Below are the code and all the weights of a small trained network. Each question names an input and a target symbol and asks about switching units off, where a switched-off unit gives its printed mean instead of its output.

import numpy as np


def w(rows, s, z=0):
    codes = np.array(rows[::2]) - 128.0
    scale = np.full(codes.shape[1], s)
    scale[-1] = z or s
    return codes * scale


def f(y):
    return np.maximum(y, 0)


def softmax(a):
    e = np.exp(a - a.max(-1, keepdims=True))
    return e / e.sum(-1, keepdims=True)


def log_softmax(a):
    a = a - a.max(-1, keepdims=True)
    return a - np.log(np.exp(a).sum(-1, keepdims=True))


def net(x, mask):
    ids = ['ΔΛΠζθσω'.index(c) for c in x.split()]
    T = len(ids)
    res = E[ids] + P[:T]
    u = 0
    for l in range(2):
        q, k, v = (res @ M[l].T for M in (Q, K, V))
        z = softmax(np.where(np.tri(T) > 0, q @ k.T / 4**0.5, -1e9)) @ v
        res = res + np.where(mask[u], z, O[l][:, -1]) @ O[l][:, :-1]
        u += 1
        y = f(res @ A[l][:, :-1].T + A[l][:, -1])
        res = res + np.where(mask[u : u + 8], y, B[l][:, -1]) @ B[l][:, :-1]
        u += 8
    return log_softmax(res[-1] @ U[:, :-1].T + U[:, -1])


Q, K, V, O, A, B = {}, {}, {}, {}, {}, {}
E = w([
[138,109,113,58,205,84,184,132,174],'Δ',
[62,97,118,100,192,114,96,156,119],'Λ',
[173,187,192,135,108,111,65,1,150],'Π',
[205,98,120,152,86,72,121,196,147],'ζ',
[72,95,107,166,21,140,163,156,166],'θ',
[140,80,65,196,96,138,99,113,89],'σ',
[241,120,44,138,123,170,181,149,123],'ω',
],0.017)
P = w([
[86,188,122,161,160,177,56,207,146],'0',
[123,157,114,72,79,73,143,113,121],'1',
[162,80,72,153,159,135,133,76,177],'2',
[148,116,84,103,119,105,150,90,161],'3',
[174,27,214,68,100,115,128,52,108],'4',
[184,133,162,248,200,66,186,148,103],'5',
],0.011)
Q[0] = w([
[80,96,19,116,134,123,145,225,160],'L0H1',
[127,137,73,98,150,119,85,172,92],'L0H1',
[188,37,124,45,40,121,112,6,184],'L0H1',
[114,96,217,30,103,202,49,121,100],'L0H1',
],0.012)
K[0] = w([
[118,150,132,151,166,165,89,195,179],'L0H1',
[106,133,111,132,119,146,128,196,129],'L0H1',
[127,254,160,105,93,116,104,92,95],'L0H1',
[116,152,137,102,111,87,148,151,60],'L0H1',
],0.019)
V[0] = w([
[38,96,130,140,87,100,68,179,131],'L0H1',
[205,106,97,192,124,2,113,195,166],'L0H1',
[144,167,118,30,217,37,157,170,149],'L0H1',
[145,96,34,184,165,178,128,115,22],'L0H1',
],0.0074)
O[0] = w([
[183,46,211,218,184,183,143,131,124,253],'L0H1',
[109,136,164,101,122,178,117,91,254,208],'L0H1',
[152,148,12,159,194,90,87,184,160,196],'L0H1',
[153,2,122,25,72,184,66,104,114,113],'L0H1',
],0.0085,0.0029)
A[0] = w([
[99,102,146,102,154,95,232,122,73,75],'L0N1',
[113,133,150,156,85,101,153,194,112,28],'L0N2',
[137,94,46,62,139,182,116,104,160,3],'L0N3',
[157,67,254,113,115,167,166,95,84,154],'L0N4',
[154,139,112,175,138,190,100,96,122,123],'L0N5',
[245,109,98,125,96,187,76,115,164,194],'L0N6',
[73,149,134,242,98,95,57,117,46,130],'L0N7',
[145,122,151,55,197,105,165,158,98,125],'L0N8',
],0.007,0.0031)
B[0] = w([
[102,71,107,155,132,133,137,84,237,167],'L0N1',
[177,186,192,162,39,103,145,119,95,138],'L0N2',
[71,111,141,173,75,67,14,184,104,180],'L0N3',
[44,191,14,145,255,103,145,115,88,254],'L0N4',
[166,137,175,110,165,97,144,88,133,162],'L0N5',
[45,166,145,57,172,127,139,173,189,212],'L0N6',
[162,39,72,130,47,107,103,63,134,175],'L0N7',
[161,62,130,165,72,165,99,61,147,198],'L0N8',
],0.0069,0.0077)
Q[1] = w([
[141,191,187,54,117,161,106,169,147],'L1H1',
[93,132,145,42,61,218,143,151,53],'L1H1',
[71,127,69,101,148,132,179,46,255],'L1H1',
[48,193,106,217,181,217,174,184,141],'L1H1',
],0.0079)
K[1] = w([
[112,119,132,51,133,173,186,208,190],'L1H1',
[1,51,103,100,74,146,146,197,83],'L1H1',
[87,185,169,100,100,56,121,37,171],'L1H1',
[67,235,155,180,167,230,91,151,160],'L1H1',
],0.0074)
V[1] = w([
[136,107,109,113,44,85,69,1,110],'L1H1',
[63,2,86,164,171,119,164,172,129],'L1H1',
[150,64,198,167,94,140,87,143,102],'L1H1',
[161,63,67,148,131,103,69,104,140],'L1H1',
],0.0047)
O[1] = w([
[96,220,159,116,164,206,86,200,126,183],'L1H1',
[156,74,31,130,206,133,249,153,90,240],'L1H1',
[85,132,133,163,178,102,218,252,254,33],'L1H1',
[138,53,86,56,59,112,83,135,80,254],'L1H1',
],0.005,0.0039)
A[1] = w([
[153,193,196,84,168,98,152,102,208,255],'L1N1',
[96,140,100,98,180,72,199,181,201,141],'L1N2',
[47,180,159,109,65,131,73,145,164,7],'L1N3',
[121,58,97,133,67,128,189,152,152,154],'L1N4',
[146,254,205,108,143,71,96,157,105,145],'L1N5',
[184,206,142,180,87,186,159,199,165,130],'L1N6',
[103,106,117,83,69,128,58,196,159,137],'L1N7',
[195,170,214,78,140,212,115,152,137,77],'L1N8',
],0.007,0.0022)
B[1] = w([
[101,34,62,171,97,166,130,188,207,199],'L1N1',
[115,174,147,172,3,161,80,118,74,254],'L1N2',
[215,125,162,199,202,121,161,89,116,202],'L1N3',
[196,146,165,64,226,113,65,150,84,198],'L1N4',
[187,95,195,50,124,200,140,143,101,198],'L1N5',
[79,127,62,63,109,171,228,93,32,150],'L1N6',
[87,219,210,192,199,77,158,172,119,182],'L1N7',
[134,198,75,118,159,163,85,11,72,149],'L1N8',
],0.0066,0.0083)
U = w([
[119,176,78,187,23,72,29,109,78,52],'Δ',
[243,17,206,104,92,169,170,255,50,251],'Λ',
[161,155,197,120,73,195,68,110,74,60],'Π',
[87,87,169,139,35,179,129,179,207,142],'ζ',
[104,161,182,208,120,108,251,116,75,106],'θ',
[52,138,125,2,64,231,136,178,55,161],'σ',
[98,184,228,96,170,94,126,192,134,102],'ω',
],0.0039,0.0018)

Each question gives the input, a string of symbols that net reads in full, and the target symbol t.
The units are the heads (4 rows each of Q, K, V and O) and the neurons (one row each of A and B). Each row of codes is followed by its name. A weight is (code - 128) times the scale printed after its matrix; where a second scale follows, it is the last column's (O, A, B and U).
mask holds one flag per unit, layer by layer, with each layer's heads first. A switched-off unit (its flag False) gives its mean, the last column of its rows in O or B, instead of its output. The means were averaged over made-up inputs and are rounded, as every weight is.
A unit's drop is (log p(t) with every unit on - log p(t) with that unit switched off) / (log p(t) with every unit on - log p(t) with every unit switched off).
The circuit of an input: a set's keep is (log p(t) with only the set's units on - log p(t) with every unit switched off) / (log p(t) with every unit on - log p(t) with every unit switched off). Starting from the 12 units with the biggest drops (on a tie, the unit counted first), units are removed one at a time, each time the one whose removal leaves the highest keep (on an exact tie, the one counted first), for as long as the keep stays at least 0.8.
units of the circuit, in order: the units of the circuit, biggest drop first
unit that matters most: the unit with the biggest drop
k most important neurons: the k neurons with the biggest drops, biggest first
top k neurons in layer l: the k neurons of layer l with the biggest drops, biggest first
drop of u: that unit's drop, to one decimal
input Δ Λ ζ ω, target Δ: units of the circuit, in order => L0H1, L0N3
input Λ Λ Δ Λ θ, target Λ: 2 most important neurons => L1N4, L0N4
input Λ σ σ Λ ζ θ, target σ: units of the circuit, in order => L0H1, L0N4
input Π θ Λ, target ω: 2 most important neurons => L1N7, L0N7
input Λ Λ θ θ Δ ω, target θ: units of the circuit, in order => L0H1, L0N4, L1H1
input σ Π θ θ, target θ: unit that matters most => L1N3
input Λ Π Δ, target ζ: units of the circuit, in order => L1N1, L1H1, L0N4
input Δ Δ Λ Λ, target Δ: units of the circuit, in order => L0H1, L1H1
input ω θ Λ, target ω: 3 most important neurons => L1N7, L0N3, L0N4
input Δ Λ Λ θ θ, target Λ: top 2 neurons in layer 1 => L1N4, L1N2
input Λ Π ω, target σ: top 2 neurons in layer 0 => L0N7, L0N6
input ζ Δ σ, target ζ: top 2 neurons in layer 0 => L0N6, L0N4
input Λ ζ θ ζ Δ, target ζ: units of the circuit, in order => L0H1, L1N1
input Λ σ σ σ ω ω, target σ: top 2 neurons in layer 0 => L0N4, L0N6
input Δ Λ Λ ω Λ Λ, target Λ: 2 most important neurons => L0N4, L0N6
input ω Λ ζ, target ω: most important neuron => L1N7
input σ Λ θ, target σ: units of the circuit, in order => L0H1, L0N4, L0N6
input σ σ σ, target σ: 2 most important neurons => L0N4, L0N6
input θ σ Δ, target θ: drop of L0H1 => 1.8
input Δ θ σ θ θ Δ, target σ: drop of L0H1 => 1.2
input Λ Δ ζ θ ω ζ, target ζ: drop of L0H1 => 1.0
input Δ Λ Δ, target Δ: drop of L0N4 => -0.1
input ω ω θ θ σ, target ω: 2 most important neurons => L1N7, L0N3
input Δ σ Λ ζ Λ, target σ: 2 most important neurons => L0N4, L1N3
